Each row is followed by its class.
[  80 -500 -247  123   75   91  236  -45  -18 -188   81 -467  -39  -55
  129  327  -19   40 -198   67 -140   50   21  273   75 -269  -74 -258
   92  -59  137   70   34 -171  -76   80 -117  289  299 -107   38 -113] -> Z_913
[ -61  -47   49  177 -125 -119  -10   76  142  274  -67   56 -438   85
  218   27  298  231  235   -6  333  225   12  133  275  332  170   37
   87  290 -150  -34  -55  -80  433 -159 -192   24 -376   42  226  234] -> Z_877
[   9 -500  -92  138   93   45  113 -169   67 -203   65 -239 -204 -123
   95  299  117   -1  -46   97 -169   61  109  381 -203 -171  -12 -132
   16  -97  116   19  -69 -120   36  -23  -92  162  120 -150  -47    2] -> Z_835
[  28  125   23   36 -134 -506  -14  -55 -233  213  210 -445    1 -141
   56  159 -144  110   20 -164 -177  -28 -162  308  -74 -226   74  307
 -298 -310 -102 -195  -61 -218   -8  236   58  121  -63  -62 -149 -338] -> Z_233
[ 264  228    2  280  561   21  407  130  185  245   10 -156 -102  -24
 -132 -299  191  148   35  459  -47 -229   -6  238   43 -391  -81  241
 -198 -525 -212 -378  -81 -148  132 -288 -138 -245  217  502 -199  114] -> Z_913
[-320 -127    8  249    2   84  227  184  370  -39   59 -168 -248  -29
    4 -368  149   35  -99  323  111 -218 -170  608 -487 -344 -304  -41
   51  114 -233  193   87  229  335   84  117 -147   19   60   10 -264] -> Z_362
[-155  290 -192  155   27   -4   88  327 -106  168   73   39  458 -127
  128   45   17  106 -259  -41 -129  -68  -44  299  165 -578  175 -158
 -209  301  262  524 -166   42  166  351   10   19  373    5  -70 -295] -> Z_835
[-231  354 -299 -183 -385  -42 -286  404  -12   99 -122  -54  247  199
 -442 -489 -432 -412  -91 -131  319 -136 -132  187  300  142 -183 -412
   36  514  175  475   43  261  345 -216  -30  266  173 -128  245  282] -> Z_498
[ -78 -228    8   50  -26   58  125 -107  222  -69   88 -100 -485   36
  131  -58  200 -148  350   52   -7  424  171   46 -100   48  -43   74
   79  -11  -24    4   76   -9  123 -201   57  -63   58    3   87   83] -> Z_885
[-120 -132   21   96   83  -53  -86   35   76   18  -29 -292    3   92
  212  258 -107  157 -139  -97 -112   64 -104  315 -110   18  157  -90
   85  -97   73  -73   63 -192  -50  146  -96  133 -159  -27  -99 -236] -> Z_835
[-277  -27   56 -317   66  238   10 -112  239 -244  149  -28   80  127
   52  -25  136   40  231  -42   49  434   29  129  -88  -49   10  283
   31  144   28  102   32   93  172  -18   -6   54   50 -147  -88 -249] -> Z_473
[-105  -79   14  124   74  -44  -88   73   71   38  -29 -321  -26  120
  188  244 -133  182 -164  -63  -90   68 -150  281 -106   26  156  -82
   71  -92   57 -121   59 -165    6  104 -108  128 -176  -64  -49 -273] -> Z_718
[-304 -322  -57  140 -198 -126   47   37  272  -56  -42  -36 -345   45
  105   36   47   32   14   -4   43  421 -125  290  221  369 -217 -124
   29   44  107   90   67   14   92  -46 -178  -80 -138 -103  158   57] -> Z_83
[ -76  -82  -10   74   90  -36  -75   70   42   26  -33 -310  -14  124
  203  211 -118  153  -98 -122  -92   95 -106  319  -76   47   88  -82
   94  -72   17  -87   53 -142  -96  118  -81   98 -129  -19  -20 -248] -> Z_83
[  36 -430 -123 -154 -115  -80  321   93  -79 -168  256 -234 -493 -203
  195 -329  239    9  216  276  -64  447  122  -76 -207 -192  119  186
  -87   31 -110  -36  162  145  348  -27   25 -281   47  206  -45 -108] -> Z_233
[  83 -474 -187  238   43   14  225  -77   94 -139  111 -366 -286  -88
  161  377   76   35 -131  122  -97  144    4  336   93 -130 -117 -256
   75  -34   30  -55 -106  -73   87   59 -159  276   86 -204   94 -136] -> Z_913
[ 166 -365 -225  146   49  116  137  -98   14 -112   47 -408  -92   42
  259  164   66   66  -24  130  -90  188   39  317  -76 -141   57 -261
   89  -48   45  -57   50 -131   -9   78 -114  183  232    1   47 -102] -> Z_233
[  30 -208   95  -55 -105 -236  -76 -245 -184 -167  -10  280 -238   10
  183  127  195  103 -153  -37  131  180  200 -235   -7  111  207   71
 -284  179  221   84 -118  126  219 -323  -18   -1  -28  -73 -211  354] -> Z_498
[  67  385  -27  -10  205   57  159    8  170   52  -89  -35  324  335
   98 -154  167   41 -213  220   62 -399 -125  100    8 -393  183 -242
 -195 -286  112  149 -152 -129 -189 -100    0 -233  141  325 -316  197] -> Z_83
[-242 -516  -28  531 -384 -685   21  220 -251  193 -198  254 -312  -26
 -485 -368 -198 -384 -270 -215  -29 -387  -46 -398 -295  -56 -358  -26
  300 -499   36  481  143  -39  -87 -151 -158  -40 -500  130    1  163] -> Z_913
[  48   77  131  406   93 -285 -161  193 -226  100  -94   86 -261  310
  -43  327   -9   45 -217 -125   -5  446  -17 -225 -169  119    0  414
 -331 -159   -6  382 -337  554  122   71  -88  301 -199   62 -131 -205] -> Z_835
[ -10 -575 -162  166   15   26  156 -189   24 -137   56 -399 -186   21
  215  361   43    9  -63   88 -111  152   92  282   67 -121  -49 -116
   26  -84  129   57   28 -111   36  114 -108  240  119 -106  -40 -147] -> Z_450
[ 173  -91   36  245  307  -76  -18   60  -54  150 -206   56 -175  175
  138  -16   -6   74  153  204  -81  440  -24  -91 -353  132 -151  304
 -371 -181  -35   59 -142  267  217 -230  -65  164   -3  205  -97  -61] -> Z_233
[-104    5    9   73   92  -86 -129  122    5   52  -48 -231   49  103
  164  174 -145  146  -99  -99  -64   73 -130  273 -163   40  111  -54
   38  -57   87  -75   45 -122  -47  108  -70  122 -131   21  -50 -235] -> Z_835
[-332 -399  121  182  -19 -286 -200 -125 -287   30 -217  -30  -81  114
 -422  683  -49  109 -294  -29   41  166  181 -550  104  196  -72  -52
  284  -81  127  146  194   88 -134  -62 -463  775   -7    4 -114  -18] -> Z_877
[-216  223   19  -40  -72 -523 -158  160  137 -237  -41  -58 -258   38
 -234 -105  -32 -127  113  166 -126  -70 -364  248 -527  347  -45  190
 -437 -220  110 -124  281   -2 -315  195   88 -224  -15  104 -242 -228] -> Z_877
[-253 -201  -54   96 -282  100  280 -191  112  -93  167   -4 -147   91
  -21  -18  248 -160   18  139  -43   32   67   59   18  124   71    0
  131   82   60  -17  -95  -50   28  -44 -112  287   70 -148  162    2] -> Z_362
[ 160 -371 -239  220   27   60  189  -90 -143  -33   38 -443  -15   54
  177  344   -5  -46 -206    7 -144   59  108  175  239 -133   -8 -309
   33    8  181    9  -49 -223 -117  -11 -128  391  343 -109  113   12] -> Z_498
[-451 -107   61  106  -88  406  254  171  249   62   52  139   19  -62
  178 -327  276   59 -584  249  157 -632  -52 -234  242 -628 -308 -438
  -15  269 -129  827 -159  333  440  130 -100  -70  -67 -107 -208   27] -> Z_498
[ 169 -336 -156  230   65  -31  132 -184    3 -125   37 -293 -284    2
  234  305   50  -47   26   32 -125  224   30  310  159 -121  -55 -162
   31  -40   20   37  -35  -88   69  118 -150  332  188  -93   41 -109] -> Z_83
[-138 -327   15  336 -112 -662  165 -153 -169   68  -30   82 -321   47
 -162   51  501  242  -46 -191  181  436   22   55 -103  196  -39  266
 -213  -70    7  234 -144  181  265  -48  -26   42 -152 -107 -176   88] -> Z_450
[-124 -101  163   24   60  -82  129  -33  135  -39  113  178   41  -59
  142    1  250   55  184  145   58  147  -57  347 -115   -4  -84  333
  -79   97   71   17 -137  -25  307  121  -33   64 -117   80  -30 -122] -> Z_473
[ -55 -456 -341  348  -51 -868  -25   54 -314  183 -390 -273 -121  216
 -121  523  -24   30 -266 -245 -172  302  -64  181  -87  177  -80   35
 -144 -369 -166  181  -29  185 -476   30 -243  388 -183  245 -356  -92] -> Z_877
[-102   82   88 -130  121  173 -165 -181   83  -70  -57   64  -61   -4
 -100   64  -23  -62   51 -116  -57  -81   34  -11 -120   43  -17  -66
  189  -98  -12  -65  151  -66 -171   37   67  158   73 -107  -88 -104] -> Z_233
[-159  138  142  -73 -291 -269   71   26  -41   46   76 -166  198  140
  -16   37  -30 -139  137  -48  -32   32   44  104  134  316  128  305
 -198   50  268  114 -230  -37 -171 -236   91  100  101   12   67  266] -> Z_835
[  13   78   51 -131  139   79 -108 -166   19  -49  -55   37   18    8
  -49   69   -6  -29   65  -85  -67    5   21   39  -17   20  -12  -82
  136  -80  -16  -55  149  -70 -161   26   17  142  119   -5  -48  -35] -> Z_240
[-390  -38   19  598 -312   84 -189  241  139  353 -408 -121 -503  143
  250 -348  411  -60 -247 -143   -5  779 -187 -220 -136  242  365 -618
  409  238   -8  -91  228   18  389   25  119 -392 -314 -269  101 -332] -> Z_362
[-117  -55   18  107   78  -66  -85  104   26   51  -25 -272   26   97
  196  237  -92  130 -139 -114  -77   88 -102  250  -45   10   87  -72
   65  -32   62  -26    4 -137  -32  131  -84  130 -142  -12    5 -252] -> Z_83
[-150 -106   18   80   77  -89 -139   42   14   50  -55 -258  -18  131
  230  243 -101  159 -139 -106  -78  117  -73  313  -99   77  105   22
   51  -27   59    6   45 -144  -41  140  -84  123 -174    1  -49 -254] -> Z_498
[-164  128   90  -20 -142 -416 -136  199  108  114 -175 -204    1   36
   18   16 -357   81  -51  151    1 -167 -350    8  258   97   12  196
 -251  -39  -60  288   93   -9  199  306 -208   41 -282   82 -220 -479] -> Z_240
[ -34 -347  -64  168   63   84  167 -135   28  -95   70 -332   36   49
  100  297   78    8  -69  -44  -74  146  172   92  243 -185  104 -183
  141  -58  235   98  -44 -210   71   50 -145  276  200  -67   83 -109] -> Z_885
[-213  115   13   45 -176   33  108   26   54 -209  103 -268   26  176
 -159   90  -82   14 -232    4   76 -157  -58   32   63  -37   32   63
  -17  126  203  -32 -143  -92  124 -175 -140  366   82 -357  -33  -23] -> Z_718
[  50 -145   43  202  237 -225   77    7  -47  142 -105 -107 -551 -310
   59   67  369  139 -125  173   31  144 -167   77 -271 -205 -317 -201
 -102 -130 -153 -260   16    6   85 -194  133 -142   65 -130  -99 -294] -> Z_498
[ 101 -392 -169   56  154   98  117 -228  -13 -162   17 -292  -38  129
  211  331  -53    0    1  -15  -90  208   75  452  -38  -89   21  -50
   -3   27   50   70  -68  -31   45   86  -67  322  198  -88  -75 -128] -> Z_877
[ -17 -412  -97  -29   89  189  153 -126   94 -201  136 -245 -192   -6
  100  272    0   86  -28   20  -74  154   93  154  -33 -288   45  -58
  -50  -65  116  205   20  -69  153  103  -92  212  183  -81  -65  -97] -> Z_362
[  43 -421 -107   95   27   16   94  -79  -54  -83   45 -428  -47  -16
  177  367 -217  -49 -198  -89 -131  -74    7  323   15  -75    1 -201
  -35   22  181   17  -34 -237  -25  132  -47  316  163 -153  -40 -182] -> Z_473
[ 123 -287 -123  152  139   39   50 -112  -12  -71  -44 -180  -35  -47
   10  130  -28  -20  -44 -207 -105  128  118  161   51 -102  -38 -107
   56 -211  119   38  -25 -148   -4   21  -49  255  195    1   -2   40] -> Z_885
[-131  121   63  396 -157 -829  -31   18  -38  138  -58  -20 -422 -281
 -172 -142  216   35   82  176  -33   98 -108 -268   -1  266 -515  227
  -75 -536  -99 -110  120 -101 -269   97 -135 -254 -176  231  -47  221] -> Z_233
[-115  -37 -151    4  -99  -67  -61  125  -13  -54  -16 -197  -22   88
   76   84 -239  -57   13  -28  -35   45 -151  299 -106  314  -48 -178
  178  115   56  -76  -95   97  -88  -44 -113  331  -84 -128  215 -162] -> Z_913
[ 181 -438 -147  110   62   -3  172  -55   35 -161   98 -400 -147  -99
  158  331  -44   32 -118  158 -151  229   42   89  127  -84   10 -177
  -15  -73  159   32   -7  -89   56    9 -118  297  258 -110   -2 -111] -> Z_877
[ 218   64  -50  -20  206   32  275 -159  -30  -19   27  -68  441  -16
  -54 -125  125  212 -278  217    8 -184  204   47   61 -541  246  -18
  137  -70   59   21  167 -152 -178 -267  239 -301  499  206  -94  142] -> Z_877
[-109   -7  -38   46 -154  -13   64   24  143   21   -2    6  185   87
  -54  -97   90  -58   18   79   -5  157   20  206   33  388  -24   20
  119  114  135  -52 -106  -26 -133 -249  -16  -29   58 -128  184  131] -> Z_718
[ -67   88   40  -50  117  109 -163 -109   25  -44  -68   65  -65   -4
  -79   62   -3  -58   -3 -106  -25  -35    6  -40  -29   69  -51  -89
  146  -36   10  -34  131  -67 -141   -1   19  155   63 -106  -11  -31] -> Z_835
[ 126 -302  -70   12  132  162  121 -227  132 -157   97 -335  -77   56
   30  280    8   22   34  -88  -93  196  162  239  193 -131  146 -124
   95 -101   34    8   -5  -87  105   53 -120  354  208  -71   33 -114] -> Z_240
[ -35   73   32 -106   94  132 -142 -175   80  -42  -66   14  -89    2
  -71  -16  -22  -72   21 -107  -87  -41    8    8  -59   58   -8  -91
  160 -138  -19  -76  159 -118 -154  -13   39  123   47  -93  -61  -62] -> Z_450
[  -8   92   51  -97  124  128 -124 -175   53  -51  -68   11  -78   52
  -37   72  -43  -49   42  -88  -43  -46   11  -24   -9    4    8 -144
  152  -54  -27  -45  153  -80 -133   19   19  192  100  -62  -39  -74] -> Z_83
[ -57   91   67  -76   88  123 -152 -142   47  -26  -64   -5  -49    8
  -63   47  -63  -65   21 -149  -89  -37    2   -6  -86   84    7  -73
  142  -77   15  -61  138 -130 -163    6   61  160   91 -121  -42  -47] -> Z_362
[  78  -29  207    2  146  -56   61 -147  -90 -219  308  -95  -46 -206
    8  130  271  195   76 -140   68  236  194  -60  133 -160  229  349
   94   64   -5  -69   92 -171  258  235  -70   48  181   72  -99  103] -> Z_498
[-345 -299  -56  525 -487 -798  233  295  -42  274 -198 -596  -31  -65
 -162   45  200  183 -350  269  109   97 -342  220  129  590  289  -80
   64   18   77 -401 -180  -65  130 -138 -159 -101 -293  -68   63 -205] -> Z_473
[-102  544   78  281 -134 -471 -269  376   32  179  -91 -153  168 -188
  102 -400  256   33   11  135  -13  181 -144 -167 -266  467  235  221
 -119   55  195 -287  213 -167 -152  172  135 -196  232  266  -79 -336] -> Z_885
[   5 -220 -131  126  -26 -201  174   40  -83  -53   19 -257   33  118
  135  179  -57   23   43   68  -60  229  -39  390  179   76  -46   50
 -136  129   99   65  -49  -10   39  -42 -142  133  146   47   74  101] -> Z_83
[  18 -417 -143   94  -11  135  125 -120   41 -144   73 -417 -146   -3
  168  292   24  -13  -76   32 -145  133   89  242   73  -35   44 -209
   34   -7  148  -27  -11 -123  -10  -39  -64  253  203 -186  129  -76] -> Z_240
[-274  272  318   66   28   31 -138 -171  235  -53  -21  435 -262  155
 -484   19  280   28   40 -261  418  112  162 -725  183 -178  118  -26
  -19  212  -72  163   76  205  620 -146  119   21 -254 -249  -32  322] -> Z_498
[-628 -531  -79  375 -540 -468  -56   43 -325  -76   44  -21 -235   72
 -143  202  -88 -150 -370  105 -186  224 -108 -427 -185   -5 -190  -43
   43  -68   96  161  193  379   29  162 -288  225 -354 -232  -29 -358] -> Z_473
[-152 -748  -50 -177 -712 -845   -1   45 -166 -172 -135 -357   73 -367
 -272  396 -530  -49 -133  -36 -155   21 -144 -164  585  545  -27   42
  -72  -49   66   68  203  159 -378   51 -295  116  -17 -107 -239 -261] -> Z_835
[  58  -19 -273 -155   32  178  168  126 -186  192  176 -153 -105  135
  102  -29 -602  130  -14   91  132 -131 -206  555 -483 -368 -358 -156
 -188  172  -33   71   28  103  182   62  169   44  207 -126  -60 -117] -> Z_240
[ -45  425    7  -39  252 -201   34   54  -19   -5  110  482  315  -24
   63  -99  315   51  -96  274   95   39   25 -361  113 -200 -222  288
 -369  -34 -157  157 -206  479   -8  119  -38 -184    8  419 -177   16] -> Z_83
[   7 -408  -70  160  -65    5   52 -160  -17 -138   54 -380 -329   39
  158  384   -2  -36  -79   29  -83  317  120   58  135  -31  -62 -165
   44   28   63   64    0   12   82   47 -126  282   73 -176   88 -114] -> Z_450
[ -96 -109   31  105   99  -44  -93   56   41   24  -41 -292  -65   79
  204  286  -72  156 -158 -115 -103  150  -95  243  -39   42  112  -38
   75  -88   23  -45   16 -111  -26  132  -92  154 -145  -40  -52 -300] -> Z_885
[ 156  241   22 -219   11 -183 -126   26  -75   19 -112   40 -259   59
    5   56  -55  160   32  -69  157   35 -247  -74 -286    5 -163  -43
 -273 -147 -160  -81   13  249 -256 -110  183   47   19   74  -73 -128] -> Z_498
[-138  -90   12   88   74  -76  -99   77   56   12  -36 -344  -61  122
  226  257  -96  171 -118 -113  -86  127 -115  293  -52   54  120  -28
   39  -54   61  -17   54 -150  -17  157 -104  140 -161  -21  -48 -238] -> Z_913
[ -52  -86  -20  117   53 -111  -85   93  -17   64  -44 -371  -26  143
  236  210 -132  141 -131 -109  -98  172 -124  356  -38   89  135  -28
   62  -57   48  -67   75 -136  -56   97  -74  154  -96   -1  -14 -270] -> Z_877
[ 127  641  115  125   19  166 -129   13  352    6 -184  241 -126  -40
 -141 -362  422   53  -48  103  122  202  238 -899   51   80  378 -378
  138  137   -3   -8 -168 -106  262  -31  100 -543 -215 -175  -43  367] -> Z_835
[-136 -116  -33   98   46  -40 -114   50    7   20  -62 -316  -32  168
  217  247 -188  158 -133 -146  -90  135 -116  348 -113   82   95  -81
   89  -16   53    3   79 -124  -46  140  -95  151 -152  -46  -23 -222] -> Z_450
[ 122  158 -179 -297   23   88  -45   45 -178 -142   65   89  -47   30
   97 -406  183   94  103  -37  176    8  104  112 -407 -262 -230  -42
  -83   80  -11  265   73  231  -60  -14  285 -221  171  138  -34  365] -> Z_233
[-321   96  -81 -186 -228 -107   -1  135  -30  -25   30 -142  250   49
 -104  -53 -347 -178   -7   19   21 -197 -119  -64  -81  176  -57  -62
   51  129  330  106   55  -27 -196 -149  143  236  228  -99    6   43] -> Z_498
[ 120   88 -270    1  292 -256  -52 -175   39  238 -393  127 -321  214
 -294 -356   -5   51  177  105   66   -7  133  397 -518   35  -91  167
 -159 -199 -260  -81  112  -71   20 -211   -3  -80  -52  253 -207 -142] -> Z_718
[-134  -65  -10   91   75  -82 -120  119   27   45  -43 -308   -7   97
  203  210 -164  155 -125  -91  -95  114 -143  363 -126   79   71  -62
   75  -65   50  -29   44 -107  -53  120  -96  117 -132    0  -26 -250] -> Z_233
[  26 -355 -112   70    6  174   83 -199   90 -180   70 -498  -93   -9
  172  310  -40   -9 -160   48  -38  -35   36  124   65 -100  103 -337
  179   45  148  -38  -13 -235   72  -81  -63  375  208 -346    2  -84] -> Z_877
[-606 -313  173   73 -260 -376 -158  237  234  -34   15 -216 -217 -167
  -42   51   34 -227  167 -224   50  124 -133  312  303   56 -106  252
 -233  196  115  332  246 -257  406  475 -121 -438 -336  -64 -128 -354] -> Z_240
[ -56   87   86 -109  115  132 -154 -143   72  -63  -30   30  -80  -33
 -104   62   -7  -73   30  -78  -40  -70   -2  -56  -43   55  -60  -81
  150  -89  -18 -109  123 -103 -138   -6   11  176   59 -103  -27  -49] -> Z_498
[-204  278  178  -28   16  389  -88  -49  201  -54  164 -255 -390   11
  327 -344  414  -18  122  351   69 -190 -117 -186 -321  118   62 -321
  122  204 -114 -336  122 -152  159  -74  -46  -28  -34 -235  145 -228] -> Z_498
[ -89   66   77  -99  119  102 -144 -174   92  -58  -55  -18 -108   47
  -42  102  -63  -44   49 -146  -68   -7    7    7  -28   86   24  -86
  117  -69   18  -36  167  -89 -136   21   34  184   88 -109  -91  -71] -> Z_913
[  -6  392 -142   86  487 -279  114 -102  -40 -204  -82 -172  383 -237
 -184  -12   61  119 -238  219 -151 -657 -127  375 -721 -569 -103  415
 -272 -392   38 -299 -119 -420 -440    2  343 -430  296   39 -459 -107] -> Z_913
